[3, 35, -7, -17, -7, -6, 8, 12, 27, -32, -7, 12, 32, 1, -7, 13, -30, 13, 12, 33, -7, 17, -14, -11, -23, -15, -1, 8, 18, 0, -14, 7, -11, -17, 6, 5, -19, -16, -17]	J:pum
[13, 23, -5, -22, -4, -1, 8, 19, 49, -29, -4, 11, 37, 1, 0, -3, -22, -8, 2, 39, -12, 15, 1, 4, -1, -14, 27, 7, 13, 4, -9, 4, -10, -8, 10, -8, -2, 6, -11]	R:keb
[6, 32, -7, -30, -9, -10, 17, 4, 35, -25, -5, 14, 50, -12, 6, 14, -26, 0, 15, 54, -9, 22, -13, -17, -15, -17, 17, 13, 23, -1, -16, 3, -6, -17, 16, 1, -13, -15, -12]	J:pum
[23, 43, -18, -29, 7, -15, 26, 14, 38, -52, -19, 5, 55, -6, -29, 0, -37, 5, 13, 49, -4, 33, -21, -22, -22, -11, 27, 20, 28, 2, -10, 10, 0, -23, 23, 9, -15, -22, -8]	J:sama
[6, 24, -14, -13, 7, -2, 13, 6, 21, -23, 3, 0, 31, -7, -9, -1, -23, 1, 4, 30, -4, 15, -12, -16, -10, -3, -33, 10, 23, 2, -3, 3, 3, -8, -7, 11, -11, -22, -8]	J:sama
[23, 17, 9, -13, -29, -7, 5, -1, 12, -15, -8, 20, 29, -11, -8, 12, -37, 12, 0, 22, -7, 17, -4, 6, -24, -17, 13, 12, 9, 17, -2, -1, -6, -26, 22, 8, -2, -42, 3]	T:pimaf
[13, 45, 5, -37, -22, -1, 7, 18, 37, -33, 6, 17, 39, 8, 23, 18, -35, 14, 20, 39, -17, 17, -10, -9, -14, -31, 23, 6, 20, 8, -15, 19, -12, -22, 20, -4, 6, -21, -18]	R:keb
[20, -2, -14, -7, -15, -20, 12, -17, 30, -13, -12, 7, 24, -10, 5, 4, -17, 6, 0, 15, -1, 10, -11, -5, -18, -13, -1, 4, 0, 26, 0, 2, -9, -5, 2, 10, -6, -35, 5]	T:pimaf
[19, 15, 14, -22, -31, 3, 21, 9, 29, -21, -4, 16, 23, 4, -8, 4, -37, 17, 1, 24, -3, 10, -19, 3, -10, -14, 9, 11, 13, 24, -2, 16, -8, -23, 27, 3, -2, -28, -5]	T:pimaf
[15, 39, -8, -29, -24, -15, 15, 19, 46, -19, -3, 16, 37, -16, -1, 7, -28, 5, 10, 29, -13, 26, -16, 7, -9, -23, 23, -5, 19, 20, 7, 5, -14, -22, -4, -3, -17, -34, -14]	R:keb
[9, 48, -12, -24, -13, -11, 2, 10, 37, -21, -1, 11, 40, -2, 14, 5, -31, 4, 9, 34, -8, 20, -4, -7, -19, -6, 14, -1, 23, 7, -4, 12, -3, 19, 10, 6, -10, -32, -5]	J:pum
[18, 28, -5, -18, -26, -14, 5, 16, 27, -23, -12, 6, 21, 14, 14, 12, -14, 8, 4, 35, 6, 11, 2, 4, -9, -13, 8, 6, 6, 12, -9, 1, -18, -11, -9, 11, -12, -19, -12]	R:keb
[6, 15, -9, -23, -21, -7, 9, -5, 34, -27, -7, 5, 35, -10, -13, 14, -32, 9, 9, 28, -5, 19, -16, -8, -19, -10, 8, 16, 10, 12, -5, 15, -3, -26, 27, 10, -5, -32, -11]	T:pimaf
[18, 19, -6, -15, -26, -12, 6, -5, 33, -11, -6, -1, 27, 3, -22, 14, -39, -1, 2, 20, 6, 16, -23, -4, -19, -14, 14, 8, 6, 21, -9, -1, -9, -20, 13, 4, -18, -42, -5]	T:pimaf
[5, 50, -13, -31, -5, -12, 19, 11, 49, -40, 1, 23, 56, -14, -16, 12, -45, 9, 16, 43, -10, 52, -21, -12, -21, -10, 23, 9, 30, 7, -3, 11, -8, -29, 4, 15, -22, -38, -7]	J:sama
[-1, 42, -6, -25, -5, -6, 5, 11, 35, -26, -14, 14, 28, 18, -8, 4, -37, 10, 23, 36, -3, 13, -15, -1, -28, -11, 13, 2, 16, 16, 7, 10, -8, -26, -6, -12, -16, -62, -4]	J:sama
[7, 42, -13, -12, -2, -21, 16, 7, 11, -20, 3, -1, 30, -1, -8, 1, -35, -17, 15, 26, -5, 8, -7, -16, -26, -10, 12, 6, 24, 2, 6, 8, -8, -19, 3, 7, -10, -27, -10]	J:sama
[13, 10, -13, -8, -16, -44, 14, 1, 13, -49, 6, 3, 23, -10, -4, 9, -21, -6, -6, 30, -4, 6, -10, -6, -1, -6, 4, 15, 9, 13, -19, 2, -9, -8, 24, 2, 0, -14, -5]	T:Mumev
[9, 21, 0, -31, -26, -10, 4, 26, 14, -26, 0, 8, 34, -2, 2, 13, -39, 9, 8, 32, -10, 10, -6, 2, -1, -23, 23, 11, 17, 10, -3, 3, -23, -25, 9, 8, 6, -12, -11]	R:lar
[16, 38, -2, -27, -38, 1, 9, 17, 41, -23, -4, 19, 33, 6, 9, 15, -29, 13, 13, 27, -12, 16, -11, 5, -4, -25, 22, -5, 24, 29, -4, -1, -15, -18, -2, 0, -10, -36, -19]	R:keb
[14, 19, -1, -24, -29, -12, 7, 6, 41, -32, 8, 30, 35, -5, -10, 8, -44, 6, 9, 42, -7, 14, -19, 7, -20, -19, 5, 6, 17, 12, 1, 10, -10, -25, 26, 6, -1, -43, -9]	T:Mumev
[25, 13, -18, -34, -23, -17, 25, 6, 48, -44, -5, 8, 51, -22, -7, 5, -53, 7, 4, 56, 1, 26, -29, -14, -8, -21, 13, 27, 23, 22, -11, 5, -19, -28, 38, 3, 0, -27, -9]	T:pimaf
[25, 18, -4, -25, -47, -12, 5, 16, 48, -49, 4, 13, 32, -5, -1, 10, -49, 21, 9, 30, -10, 23, -23, 3, -20, -16, 5, 10, 18, 22, -6, 16, -15, -33, 25, 4, -6, -54, -2]	T:pimaf
[12, 40, -7, -25, -3, -7, 16, 9, 29, -33, 0, 15, 34, -15, 7, 3, -42, 16, 4, 43, -17, 18, -18, -13, -27, -11, 21, 13, 23, 15, -8, 9, -16, -28, 12, 6, -18, -20, -11]	J:pum
[7, 26, -4, -24, 5, -12, 7, 14, 28, -31, -4, 5, 33, 6, 10, 9, -47, 5, 0, 22, -16, 11, -8, -7, -5, -20, 15, 7, 16, 8, -11, -4, -12, -20, 9, 4, -6, -19, -17]	R:keb
[5, 33, -13, -17, -1, -16, 8, 14, 31, -33, -6, 11, 35, -7, -8, 13, -33, 0, 22, 40, -7, 20, -12, -22, -19, -9, 22, -1, 22, 8, -6, 6, -4, -10, 6, 7, -1, -21, -5]	J:sama
[15, 28, -6, -28, -20, -6, 13, -4, 39, -33, 3, 10, 25, -10, -9, 7, -40, 13, 14, 38, -8, 16, -23, -5, -8, -23, 9, 8, 17, 17, -7, 14, -13, -26, 28, 9, -1, -41, -6]	T:pimaf
[2, 11, -5, -22, -6, -5, 7, 16, -12, -38, 7, 12, 35, -13, -9, 18, -31, 18, 13, 44, -5, 17, -9, 0, -2, -2, 3, 12, 19, -13, -21, 10, -11, -19, 58, 6, 16, -12, 10]	T:Mumev
[25, 22, -7, -27, -39, -2, 4, 5, 46, -15, 2, 16, 20, 8, -4, 9, -50, 16, -1, 15, -2, 18, -17, 11, -26, -15, 0, 4, 7, 27, 5, 18, -13, -29, 13, 15, -9, -60, -3]	T:pimaf
[3, 13, 1, -28, 1, -8, 4, -1, 16, -29, -4, 5, 35, -10, 8, 12, -9, 16, 3, 30, 2, 14, -12, -17, -20, 2, 9, 21, 19, 1, -14, -2, 0, -13, 17, -5, -3, 5, -5]	J:pum
[8, 26, -1, -24, -25, -12, 4, 15, 28, -20, 3, 3, 39, -2, 3, 2, -19, 7, 6, 22, -5, 9, -5, -2, -10, -12, 18, 4, 13, 9, -16, 8, -11, -15, 6, -2, -5, -19, -21]	R:lar
[17, 12, -12, -22, -27, -9, 20, 0, 34, -24, -6, 15, 38, -8, -1, 8, -33, 9, 19, 42, -8, 22, -21, -2, -5, -21, 8, 16, 13, 14, -11, 6, -13, -20, 27, 3, -6, -26, -5]	T:pimaf
[14, 25, 3, -26, -23, -16, 17, 19, 26, -37, -2, 0, 29, -4, 12, 11, -16, 0, 5, 33, -9, 46, -9, -1, 10, -18, 23, 10, 6, 11, -12, 0, -16, -4, 18, 8, 14, -28, -20]	R:lar
[17, 4, -8, -24, -24, -13, 16, 6, 39, -40, -3, 15, 42, -13, -4, 10, -30, -4, 16, 37, -2, 22, -21, -4, -13, -16, 10, 20, 11, 15, -11, 13, -15, -21, 12, 3, -16, -35, -4]	T:Mumev
[11, 26, -8, -22, -7, -17, 16, -1, 42, -20, -9, 9, 39, 5, -16, 1, -20, -3, 3, 25, 9, 10, -11, 4, -24, -13, 5, 5, 16, 11, 4, 12, -13, -17, -23, 4, -24, -41, -30]	J:sama
[6, 37, -8, -20, -3, -8, 19, 8, 22, -21, -3, 4, 48, 6, -18, 6, -26, 2, 5, 18, -5, 18, -13, -7, -19, -5, 12, 8, 25, 1, -9, 10, -2, -22, 4, 4, -10, -29, -15]	J:sama
[12, 39, -6, -31, -14, -8, 9, 13, 41, -33, 2, 17, 41, -9, -8, 15, -31, -6, 16, 41, -7, 26, -20, 10, -19, -11, 25, 6, 26, 5, -4, 17, -12, -24, 15, 2, -8, -28, -22]	J:sama
[13, 30, -5, -22, 1, -2, 13, -2, 26, -25, -2, 5, 38, -1, 5, 5, -25, 15, 10, 30, -2, 17, -16, -9, -26, -7, 11, 8, 11, 19, -3, 9, -8, -16, 0, 6, -14, -19, -9]	J:pum
[19, 12, -12, -13, -28, -18, 10, -5, 47, -20, -11, 11, 22, -8, -11, 0, -14, -3, 19, -5, 1, 21, -23, 10, -11, -21, 8, 5, 3, 25, 9, 3, -6, -19, 0, 7, -19, -46, -11]	T:Mumev
[14, 39, -17, -17, -21, -15, 12, 2, 50, -17, 5, 17, 42, 5, -17, 10, -35, -6, 6, 26, 2, 20, -10, 1, -35, -25, 15, -13, 19, 25, 5, 2, -8, -23, -18, 5, -25, -45, 2]	J:sama
[6, 17, -13, -4, 3, -7, 17, -7, 28, -13, -10, 7, 30, 0, -11, -9, -7, -22, -8, 18, 4, 12, -12, -6, -13, -22, 16, 17, 9, 16, 1, 1, -22, -9, -29, 0, -28, -23, -4]	J:sama
[13, 33, 3, -29, -17, -1, 9, 20, 30, -31, 5, 13, 32, -5, 6, 12, -34, 12, 8, 36, -28, 34, -10, 3, -14, -14, 16, 2, 15, 0, 19, 0, -11, -18, 9, -1, -3, -32, -23]	R:lar
[15, -6, -9, -12, -28, -6, 18, -9, 29, -10, -4, 9, 22, 6, 3, 7, -27, 7, 1, 29, -3, 11, -17, 1, -27, -18, -2, 18, -11, 11, -9, 13, -6, -25, 17, 13, 6, -26, -8]	T:pimaf

[16, 7, 6, -3, -3, 9, 7, -4, -3, -4, -5, -5, 9, -6, -2, 0, 2, -7, 15, -5, 4, 3, 25, -9, -12, 7, 60, 0, -9, -7, 17, -23, 16, 25, 23, -12, 19, 23, -16]	venot:G
[10, 31, 20, 7, -44, -3, 5, -5, 2, -2, -1, -2, 9, -10, 11, 2, 1, -14, 6, 6, 8, 1, 13, -4, -8, -3, 4, -2, -10, 8, 5, 9, 13, 40, 22, -3, 20, 18, -10]	venot:Y
[11, 5, 11, 5, -19, -8, 12, 7, 4, 5, -5, -15, 7, 1, 2, 2, -2, -8, 7, -9, 6, -1, 22, -12, -7, -2, 27, 8, 3, 0, 6, 6, 21, 25, 29, -16, 13, 25, -17]	venot:G
[11, -16, 15, 6, -13, -1, -1, -1, 3, 2, 7, 3, 8, -6, -5, -5, 9, -4, 16, -1, 12, -9, 6, 2, 10, -3, -17, 3, -11, -12, 3, 18, 5, 7, 13, -6, -2, -16, -7]	nuken:X
[-1, -35, 4, 6, -4, 5, -1, 3, 1, 9, 9, -6, 10, -9, -9, -9, 5, 2, 19, -5, -7, 3, 14, -3, -11, 0, 36, 9, -22, 4, 30, 21, 3, 9, -2, -28, 4, -15, 18]	nuken:L
[3, -15, 1, -18, -3, 3, -7, -2, 0, 0, 5, -3, 6, -4, -2, -1, -2, -3, 18, -1, 20, 1, 8, 1, -1, -6, 4, 2, -7, -3, 8, -9, 0, 8, -4, -11, -3, -30, 22]	nuken:L
[2, -3, -11, 1, 4, 2, -7, 5, -4, 1, 8, -9, 13, -10, -4, 3, 0, -1, 35, -9, -1, -3, 12, -1, -9, 0, 36, 6, -2, 0, 9, 21, 4, 2, -2, -16, -12, -19, 39]	nuken:L
[12, -9, -10, 1, 9, -5, -3, 1, -2, 1, -2, -5, 7, 1, -4, -6, -2, 22, 15, 1, 5, 4, 8, -4, -11, 16, 17, 8, -1, -8, 13, 13, 12, 29, 16, -7, 21, 0, -21]	venot:G
[11, 24, -23, 0, -4, 1, 1, -2, -2, -2, -1, -5, 11, -4, 1, 5, 8, -2, 16, -10, -2, 14, 11, -6, 4, -2, 46, 3, -12, 2, 9, 5, 17, 23, 30, -13, 33, 10, 19]	venot:G
[0, -4, 3, 7, -2, -12, -12, -1, 12, -2, 5, -15, 14, -10, -10, -5, 3, 0, 8, 6, -2, 10, 26, -2, -5, 9, 26, 5, -5, -1, -20, 29, 0, 3, 1, -22, -5, -30, 7]	nuken:L
[-5, 29, 4, -1, 1, -8, 9, -9, -4, -11, -2, -3, 14, -7, -1, 3, 1, -11, 6, -3, 10, 5, 15, 0, -16, 4, 15, 3, -9, -1, 16, 25, 12, 5, 25, -11, 24, 9, 18]	venot:Y
[-2, 58, 1, -7, -2, -2, 4, 3, 7, -6, 5, -3, 11, -15, -5, 1, 13, -23, 9, -12, -1, 3, 12, -9, -16, -2, 58, 9, -1, 7, 16, 20, 2, 14, 5, -26, 16, 4, 24]	venot:G
[4, -54, -5, 6, -1, 6, -2, 3, -8, 0, 2, -4, 5, -13, -6, -5, 6, -4, 3, -11, -7, -4, 13, -3, 14, -8, 21, -7, 7, -8, 12, 20, 7, 5, 6, -12, -7, 8, 11]	nuken:X
[7, -45, 10, 8, 2, 1, -3, 15, 4, 3, 12, -4, 11, -9, -14, 0, -1, -11, 15, -17, 0, 1, 29, -1, -1, 1, 60, 1, -2, 1, 1, 20, 4, 11, -13, -18, -4, -22, 44]	nuken:X
[11, -48, 22, 11, 0, -8, -5, -4, -2, 3, 1, -10, 14, -12, -7, 1, -3, 2, 12, -6, -9, 6, 24, -2, 13, 8, 30, 8, -1, -14, 25, 30, 0, 14, -4, -13, -9, 14, 11]	nuken:X
[14, 0, 9, 0, 1, -1, -8, 8, 0, -3, 15, -8, 8, -11, 5, -6, -2, -2, 9, -6, 10, 0, 13, -7, 11, 4, 10, -8, 2, -5, 3, 16, -1, -1, -14, -13, -6, -23, 7]	nuken:X
[6, 66, 9, -9, -12, -2, 0, 4, -16, 4, 1, -1, 6, -2, 12, -11, 10, -4, 4, 4, 1, 3, 10, -7, -10, 4, 8, -1, -9, 1, 5, 1, 2, 5, 21, 1, 17, 13, 8]	venot:Y
[2, 16, -5, 2, -5, -8, 6, 0, -3, 3, 1, -9, -7, -14, -10, 0, 4, -4, -2, -5, -3, -2, 11, -9, -23, 2, 44, 7, 7, 6, 6, 7, 9, 20, 31, -37, 16, 8, -2]	venot:G
[23, 5, 15, 2, -7, -10, 9, 1, 9, 1, -6, 4, 10, -9, 7, 8, -14, -19, 13, -2, 5, -1, 19, -28, -7, 0, 41, 8, -3, 12, 9, 7, 10, 38, 9, -16, 19, 20, -3]	venot:G
[1, 7, -4, -1, -3, -4, -5, 5, 3, -2, 4, 1, 15, -2, -2, -13, -3, -2, 39, -3, -3, -3, 3, -3, 2, -2, 4, 8, -14, 2, 13, 9, -5, 22, -2, -8, -12, -30, 12]	nuken:L
[13, 1, 14, 5, -6, -1, 1, 5, -2, 10, 3, -42, 5, -14, 13, 6, 15, 6, 7, 6, 8, 2, 12, 12, 2, 5, 2, 2, 0, 0, 9, 10, -10, 4, -12, 8, 1, -24, 6]	nuken:X
[-2, 25, -53, -13, -12, 14, -8, -2, 4, -11, 13, 1, 15, -3, 7, -4, 9, -23, 1, -8, 30, 1, 13, -13, -16, -14, 30, 4, -12, 9, 12, 0, 24, 27, 18, -33, 17, -19, 7]	venot:G
[-2, 43, 1, -3, -11, -1, 5, -3, 5, -12, 1, -2, 8, -1, -5, 1, 0, -16, 11, -3, 5, 16, 22, -5, -9, 5, 33, 8, -5, 2, 9, 25, 8, 19, 22, -11, 12, 9, 23]	venot:Y
[-4, -12, 2, -3, -1, -6, 3, 1, 15, 7, 4, 2, 12, -6, 0, -3, 2, 5, 8, 2, 8, 0, 6, 0, 11, 0, -4, 7, -2, 0, 7, 14, -11, 5, -11, -14, -13, -22, 4]	nuken:L
[17, -25, -6, 2, 10, -2, -6, 5, 0, 3, 13, -13, 7, -9, -11, -6, -2, 5, 13, -24, 3, 3, 21, -17, 1, -12, 51, 6, -3, -6, 15, 7, 4, 11, 0, -19, -10, -31, 24]	nuken:X
[5, -30, -6, 7, -2, 9, 0, 10, 3, 2, 17, 3, 17, -8, -3, -6, 11, 0, 5, -3, 12, 4, 6, -4, 1, 1, 1, 4, -3, -8, 10, 11, -4, 0, 5, -18, -9, -33, 19]	nuken:X
[4, -20, 14, 6, -2, 2, -5, 1, 0, 9, 5, -6, 9, 9, -1, 0, -19, 4, 17, 2, 4, -1, 11, 2, 5, -4, 11, 8, 1, 0, 15, 15, 2, 17, -4, -12, -9, -17, 4]	nuken:X
[4, 2, -18, 5, -3, 4, -8, 6, 7, 10, 11, -4, 9, -7, 2, -3, 2, 2, 15, -1, 10, -1, 9, -2, -14, 2, 9, 3, -15, -2, 12, 9, -11, 8, 9, -18, 1, -19, 15]	nuken:L
[6, -9, 19, -4, -4, -4, -2, 2, -3, 0, 0, -6, 10, -10, 3, -7, 11, 4, 21, -8, 11, -5, 21, -5, 9, -2, 7, 6, 3, -7, 8, 25, -1, 10, 5, -15, 6, -7, 14]	nuken:X
[8, -1, -10, -8, 0, -13, 6, -18, 6, 2, 2, -4, 2, -8, -2, -5, 10, -10, 7, 4, 11, -2, 10, -5, -8, 10, 13, 5, -3, 8, 11, 10, 13, 15, 18, -15, 15, 8, -18]	venot:G
[7, -20, -2, 9, -5, 3, 5, -1, -2, 4, 3, -11, 22, -7, -10, -1, 8, -11, 15, -7, 6, 7, 24, -4, 0, 1, 25, 13, 7, 5, 26, 26, 8, 31, -17, -26, 14, -15, 26]	nuken:X

[-6, 14, -2, 0, 12, 5, 31, 13, 2, 0, -9, -3, -14, 0, 8, 11, 3, 7, -7, 10, 2, 4, 3, -2, -8, -2, -11, 5, 9, -3, -6, 0, 17, -2, 3, 4, 4, 2, -7]	N:S
[-21, -15, 6, -4, 5, -2, 5, 7, 1, -6, 2, 5, -3, 3, 4, 6, -4, 3, -8, 8, 30, -6, 6, -4, -10, -13, 10, -3, 5, -3, 3, 4, 36, -5, -10, 2, 1, 4, 0]	F:U
[2, 1, -6, 1, 6, -1, 34, 21, 3, -5, -4, 6, -1, 0, 2, -13, 0, -2, -6, 11, -2, 9, -5, -3, 3, 0, -12, 7, 15, 1, -2, -13, 19, -7, 2, -3, 5, 0, -5]	N:P
[0, -5, 12, 0, 4, -12, -2, -1, -7, -8, 6, -2, 21, -5, -3, -7, -4, 5, -1, 13, -16, -2, 9, -7, 0, 3, 6, 23, 14, 6, 3, -3, 24, -6, 8, -15, -1, 1, -9]	W:B
[-7, 18, 2, -7, 9, -1, 18, -1, 0, -5, -7, 0, 6, 2, 14, 2, 5, 5, -3, 9, -4, 1, 8, -3, 0, 0, -16, 9, 8, -3, -2, -1, 30, -7, -1, -8, 17, 8, -11]	N:S
